Below is a small trained network, with its code and all its weights. Each question gives an input and a target symbol and asks what happens when units are switched off, that is, made to give their printed mean instead of their output.

import numpy as np


def w(rows, s, z=0):
    codes = np.array(rows[::2]) - 128.0
    scale = np.full(codes.shape[1], s)
    scale[-1] = z or s
    return codes * scale


def norm(h):
    return h / np.sqrt((h * h).mean(-1, keepdims=True) + 1e-5)


def softmax(a):
    e = np.exp(a - a.max(-1, keepdims=True))
    return e / e.sum(-1, keepdims=True)


def log_softmax(a):
    a = a - a.max(-1, keepdims=True)
    return a - np.log(np.exp(a).sum(-1, keepdims=True))


def net(x, mask):
    ids = ['δζησψω'.index(c) for c in x.split()]
    T = len(ids)
    res = E[ids] + P[:T]
    u = 0
    for l in range(3):
        r = norm(res)
        for j in range(2):
            rows = slice(4 * j, 4 * j + 4)
            q, k, v = (r @ M[l][rows].T for M in (Q, K, V))
            z = softmax(np.where(np.tri(T) > 0, q @ k.T / 4**0.5, -1e9)) @ v
            o = O[l][rows]
            res = res + np.where(mask[u + j], z, o[:, -1]) @ o[:, :-1]
        u += 2
    return log_softmax(norm(res)[-1] @ U[:, :-1].T + U[:, -1])


Q, K, V, O = {}, {}, {}, {}
E = w([
[117,185,154],'δ',
[251,165,170],'ζ',
[49,124,153],'η',
[103,119,159],'σ',
[128,88,161],'ψ',
[178,174,165],'ω',
],0.019)
P = w([
[79,123,116],'0',
[129,127,94],'1',
[148,255,240],'2',
[119,125,66],'3',
[111,199,208],'4',
[116,151,29],'5',
[106,183,192],'6',
],0.017)
Q[0] = w([
[158,124,4],'L0H1',
[127,93,151],'L0H1',
[196,50,103],'L0H1',
[106,139,231],'L0H1',
[128,201,180],'L0H2',
[139,185,123],'L0H2',
[117,84,42],'L0H2',
[139,205,189],'L0H2',
],0.012)
K[0] = w([
[182,115,57],'L0H1',
[106,85,136],'L0H1',
[96,185,65],'L0H1',
[152,103,193],'L0H1',
[133,94,3],'L0H2',
[173,189,172],'L0H2',
[136,104,226],'L0H2',
[152,126,29],'L0H2',
],0.013)
V[0] = w([
[84,198,38],'L0H1',
[93,119,94],'L0H1',
[119,131,92],'L0H1',
[112,158,247],'L0H1',
[110,151,1],'L0H2',
[156,76,187],'L0H2',
[209,27,136],'L0H2',
[121,181,51],'L0H2',
],0.008)
O[0] = w([
[150,31,87,115],'L0H1',
[160,131,100,100],'L0H1',
[136,110,112,102],'L0H1',
[58,254,151,254],'L0H1',
[157,216,176,137],'L0H2',
[153,86,155,90],'L0H2',
[217,108,133,42],'L0H2',
[122,173,161,163],'L0H2',
],0.0057,0.0049)
Q[1] = w([
[83,154,201],'L1H1',
[115,123,210],'L1H1',
[100,97,121],'L1H1',
[172,124,7],'L1H1',
[71,60,99],'L1H2',
[68,81,89],'L1H2',
[147,90,134],'L1H2',
[82,101,95],'L1H2',
],0.019)
K[1] = w([
[138,143,2],'L1H1',
[136,103,66],'L1H1',
[126,135,135],'L1H1',
[106,121,200],'L1H1',
[160,88,113],'L1H2',
[154,120,99],'L1H2',
[137,127,117],'L1H2',
[179,104,103],'L1H2',
],0.037)
V[1] = w([
[63,5,171],'L1H1',
[73,98,157],'L1H1',
[37,227,100],'L1H1',
[81,181,112],'L1H1',
[197,46,114],'L1H2',
[61,145,190],'L1H2',
[190,76,134],'L1H2',
[144,156,136],'L1H2',
],0.014)
O[1] = w([
[168,87,210,87],'L1H1',
[101,69,181,140],'L1H1',
[102,254,196,234],'L1H1',
[137,203,149,184],'L1H1',
[125,172,129,2],'L1H2',
[253,87,134,228],'L1H2',
[110,210,145,39],'L1H2',
[150,125,202,138],'L1H2',
],0.009,0.011)
Q[2] = w([
[129,98,84],'L2H1',
[106,24,44],'L2H1',
[176,195,87],'L2H1',
[141,131,74],'L2H1',
[38,7,152],'L2H2',
[42,123,106],'L2H2',
[243,236,205],'L2H2',
[215,116,40],'L2H2',
],0.013)
K[2] = w([
[190,69,28],'L2H1',
[184,82,199],'L2H1',
[208,233,133],'L2H1',
[188,120,106],'L2H1',
[4,40,114],'L2H2',
[63,161,90],'L2H2',
[248,191,217],'L2H2',
[225,173,54],'L2H2',
],0.012)
V[2] = w([
[26,10,38],'L2H1',
[254,148,60],'L2H1',
[130,51,142],'L2H1',
[233,145,114],'L2H1',
[148,54,142],'L2H2',
[59,126,26],'L2H2',
[141,184,141],'L2H2',
[101,85,251],'L2H2',
],0.01)
O[2] = w([
[152,190,254,10],'L2H1',
[157,28,75,128],'L2H1',
[96,144,145,78],'L2H1',
[88,56,79,142],'L2H1',
[130,252,139,106],'L2H2',
[64,145,210,56],'L2H2',
[192,54,142,166],'L2H2',
[123,174,87,150],'L2H2',
],0.0069,0.012)
U = w([
[170,228,8,1],'δ',
[159,77,160,159],'ζ',
[113,213,102,171],'η',
[161,160,149,117],'σ',
[132,170,153,152],'ψ',
[138,87,57,199],'ω',
],0.015,0.0053)

Each question gives the input, a string of symbols that net reads in full, and the target symbol t.
The units are the heads (4 rows each of Q, K, V and O). Each row of codes is followed by its name. A weight is (code - 128) times the scale printed after its matrix; where a second scale follows, it is the last column's (O and U).
mask holds one flag per head, layer by layer. A switched-off head (its flag False) gives its mean, the last column of its rows in O, instead of its output. The means were averaged over made-up inputs and are rounded, as every weight is.
A unit's drop is (log p(t) with every unit on - log p(t) with that unit switched off) / (log p(t) with every unit on - log p(t) with every unit switched off).
The circuit of an input: a set's keep is (log p(t) with only the set's units on - log p(t) with every unit switched off) / (log p(t) with every unit on - log p(t) with every unit switched off). Starting from all 6 units, units are removed one at a time, each time the one whose removal leaves the highest keep (on an exact tie, the one counted first), for as long as the keep stays at least 0.8.
units of the circuit, in order: the units of the circuit, biggest drop first
most important unit: the unit with the biggest drop
heads that matter: for each layer, one digit per head in row order, 1 if its drop is at least 0.15 and else 0, layers parted by /
drop when u is switched off: that unit's drop, to one decimal
input η δ ψ ψ, target δ: units of the circuit, in order -> L1H2; L0H1
input σ ψ η, target ζ: heads that matter -> 01 / 10 / 00
input ζ ω δ ζ η σ, target η: most important unit -> L1H2
input ω η ω ζ δ, target ω: heads that matter -> 00 / 10 / 00
input η ψ ζ, target ζ: heads that matter -> 10 / 10 / 00
input ψ ψ ψ, target ζ: heads that matter -> 01 / 10 / 00
input ψ ψ δ, target ζ: units of the circuit, in order -> L0H2; L1H1
input σ ζ δ ω ζ, target δ: heads that matter -> 00 / 10 / 00
input ψ ω δ, target δ: units of the circuit, in order -> L1H1; L2H1
input ψ ζ δ, target ω: units of the circuit, in order -> L1H1; L0H2; L2H1
input δ ψ δ, target ζ: units of the circuit, in order -> L0H1; L1H1
input ψ ψ η η ω ψ ω, target ζ: heads that matter -> 10 / 10 / 00
input η ψ ψ ω, target ω: units of the circuit, in order -> L0H1; L2H1
input δ ψ ψ, target ζ: units of the circuit, in order -> L1H1; L0H1
input δ σ ω ω ζ ω σ, target δ: units of the circuit, in order -> L1H1
input η ω η, target δ: units of the circuit, in order -> L1H1; L1H2
input ψ ω σ, target δ: heads that matter -> 00 / 10 / 00
input ζ ψ ζ, target ζ: units of the circuit, in order -> L1H1; L0H2
input η ψ σ, target ζ: units of the circuit, in order -> L1H1; L0H1
input η δ ζ ω η σ, target η: heads that matter -> 10 / 11 / 00
input σ δ ζ σ ω ω ω, target δ: units of the circuit, in order -> L1H1; L0H1
input η ζ η, target ω: units of the circuit, in order -> L1H1; L0H2
input ψ ω ω ζ ζ, target ω: heads that matter -> 00 / 10 / 10
input η σ ψ η ψ η, target η: drop when L0H1 is switched off -> 0.2
input η ζ δ ω, target ω: drop when L2H1 is switched off -> 0.9
input ψ η ψ ζ η, target ω: drop when L0H1 is switched off -> 0.0
input η ψ ω ζ ψ, target ω: drop when L1H1 is switched off -> 1.1
